Below are the code and all the weights of a small trained network. Each question names an input and a target symbol and asks about switching units off, where a switched-off unit gives its printed mean instead of its output.

import numpy as np


def w(rows, s, z=0):
    codes = np.array(rows[::2]) - 128.0
    scale = np.full(codes.shape[1], s)
    scale[-1] = z or s
    return codes * scale


def norm(h):
    return h / np.sqrt((h * h).mean(-1, keepdims=True) + 1e-5)


def f(y):
    return np.maximum(y, 0)


def softmax(a):
    e = np.exp(a - a.max(-1, keepdims=True))
    return e / e.sum(-1, keepdims=True)


def log_softmax(a):
    a = a - a.max(-1, keepdims=True)
    return a - np.log(np.exp(a).sum(-1, keepdims=True))


def net(x, mask):
    ids = ['αγδεζημπσφω'.index(c) for c in x.split()]
    T = len(ids)
    res = E[ids] + P[:T]
    q, k, v = (norm(res) @ M[0].T for M in (Q, K, V))
    z = softmax(np.where(np.tri(T) > 0, q @ k.T / 3**0.5, -1e9)) @ v
    res = res + np.where(mask[0], z, O[0][:, -1]) @ O[0][:, :-1]
    y = f(norm(res) @ A[0][:, :-1].T + A[0][:, -1])
    res = res + np.where(mask[1:13], y, B[0][:, -1]) @ B[0][:, :-1]
    return log_softmax(norm(res)[-1] @ U[:, :-1].T + U[:, -1])


Q, K, V, O, A, B = {}, {}, {}, {}, {}, {}
E = w([
[49,226,145,129],'α',
[126,202,141,54],'γ',
[178,68,139,106],'δ',
[161,147,113,130],'ε',
[131,127,5,69],'ζ',
[48,164,227,84],'η',
[136,165,179,86],'μ',
[100,171,123,143],'π',
[239,69,71,115],'σ',
[49,138,117,96],'φ',
[132,189,107,163],'ω',
],0.016)
P = w([
[121,112,169,139],'0',
[162,101,143,116],'1',
[124,200,32,216],'2',
[118,113,167,141],'3',
[162,102,142,114],'4',
[139,178,24,164],'5',
[113,115,167,142],'6',
[163,104,142,113],'7',
[168,167,5,121],'8',
[107,115,166,148],'9',
],0.019)
Q[0] = w([
[165,222,232,11],'H1',
[23,127,57,255],'H1',
[111,206,149,78],'H1',
],0.0096)
K[0] = w([
[157,147,54,156],'H1',
[5,136,207,159],'H1',
[199,100,142,136],'H1',
],0.014)
V[0] = w([
[88,23,126,142],'H1',
[151,97,112,117],'H1',
[54,4,145,170],'H1',
],0.0039)
O[0] = w([
[124,165,188,156,57],'H1',
[81,8,73,253,151],'H1',
[153,145,87,32,4],'H1',
],0.0052,0.0013)
A[0] = w([
[70,187,64,120,254],'N1',
[148,141,171,76,40],'N2',
[78,55,185,156,106],'N3',
[100,58,192,104,116],'N4',
[193,100,143,87,90],'N5',
[72,135,71,117,89],'N6',
[178,110,90,168,89],'N7',
[95,173,123,143,157],'N8',
[151,164,168,148,149],'N9',
[48,115,202,111,70],'N10',
[163,125,73,78,154],'N11',
[106,53,43,7,13],'N12',
],0.013,0.0068)
B[0] = w([
[132,137,5,148,254],'N1',
[158,111,97,165,145],'N2',
[115,90,162,72,162],'N3',
[162,149,40,81,174],'N4',
[80,181,113,172,174],'N5',
[130,149,86,222,160],'N6',
[93,190,154,126,174],'N7',
[178,62,130,146,175],'N8',
[123,70,185,130,172],'N9',
[133,197,171,142,174],'N10',
[82,111,109,112,206],'N11',
[116,96,250,146,172],'N12',
],0.011,0.0094)
U = w([
[140,140,61,170,166],'α',
[65,178,59,66,115],'γ',
[152,72,86,67,165],'δ',
[17,205,173,189,35],'ε',
[5,53,135,157,125],'ζ',
[125,154,180,99,193],'η',
[225,178,144,124,61],'μ',
[102,59,194,154,198],'π',
[219,28,127,194,4],'σ',
[16,149,173,89,155],'φ',
[143,143,200,223,60],'ω',
],0.013,0.0044)

Each question gives the input, a string of symbols that net reads in full, and the target symbol t.
The units are the heads (3 rows each of Q, K, V and O) and the neurons (one row each of A and B). Each row of codes is followed by its name. A weight is (code - 128) times the scale printed after its matrix; where a second scale follows, it is the last column's (O, A, B and U).
mask holds one flag per unit, heads first, then neurons. A switched-off unit (its flag False) gives its mean, the last column of its rows in O or B, instead of its output. The means were averaged over made-up inputs and are rounded, as every weight is.
A unit's drop is (log p(t) with every unit on - log p(t) with that unit switched off) / (log p(t) with every unit on - log p(t) with every unit switched off).
The circuit of an input: a set's keep is (log p(t) with only the set's units on - log p(t) with every unit switched off) / (log p(t) with every unit on - log p(t) with every unit switched off). Starting from the 12 units with the biggest drops (on a tie, the unit counted first), units are removed one at a time, each time the one whose removal leaves the highest keep (on an exact tie, the one counted first), for as long as the keep stays at least 0.8.
circuit, biggest first: the units of the circuit, biggest drop first
top k neurons: the k neurons with the biggest drops, biggest first
drop of u: that unit's drop, to one decimal
input ε σ σ α γ σ σ, target α: top 3 neurons => [N12, N5, N9]
input δ ε η δ φ δ φ α, target α: top 3 neurons => [N1, N8, N12]
input φ ε ζ μ μ ζ α φ, target φ: top 3 neurons => [N12, N10, N3]
input σ η γ γ, target μ: top neuron => [N10]
input π α π μ φ, target φ: top 4 neurons => [N12, N10, N4, N8]
input π φ φ α π, target π: circuit, biggest first => [N1, N9]
input σ ζ ω ζ ω, target ω: top 2 neurons => [N1, N7]
input σ φ δ σ ε ε δ γ η, target α: top 2 neurons => [N6, N8]
input η σ η ζ, target ζ: top 2 neurons => [N12, N11]
input α σ ζ ζ ε φ ω, target σ: top 2 neurons => [N8, N9]
input η ζ ω π, target ω: top 4 neurons => [N10, N8, N9, N11]
input ω γ δ μ δ π π, target ω: top 4 neurons => [N10, N8, N11, N9]
input σ σ φ φ γ ω φ α, target α: drop of N12 => 0.1
input σ δ ω ε, target π: drop of N1 => 0.7
input φ δ φ α ω, target ω: drop of N4 => 0.3
input ε φ φ ω, target σ: drop of N8 => 0.2
input δ γ ω φ γ η, target α: top neuron => [N8]
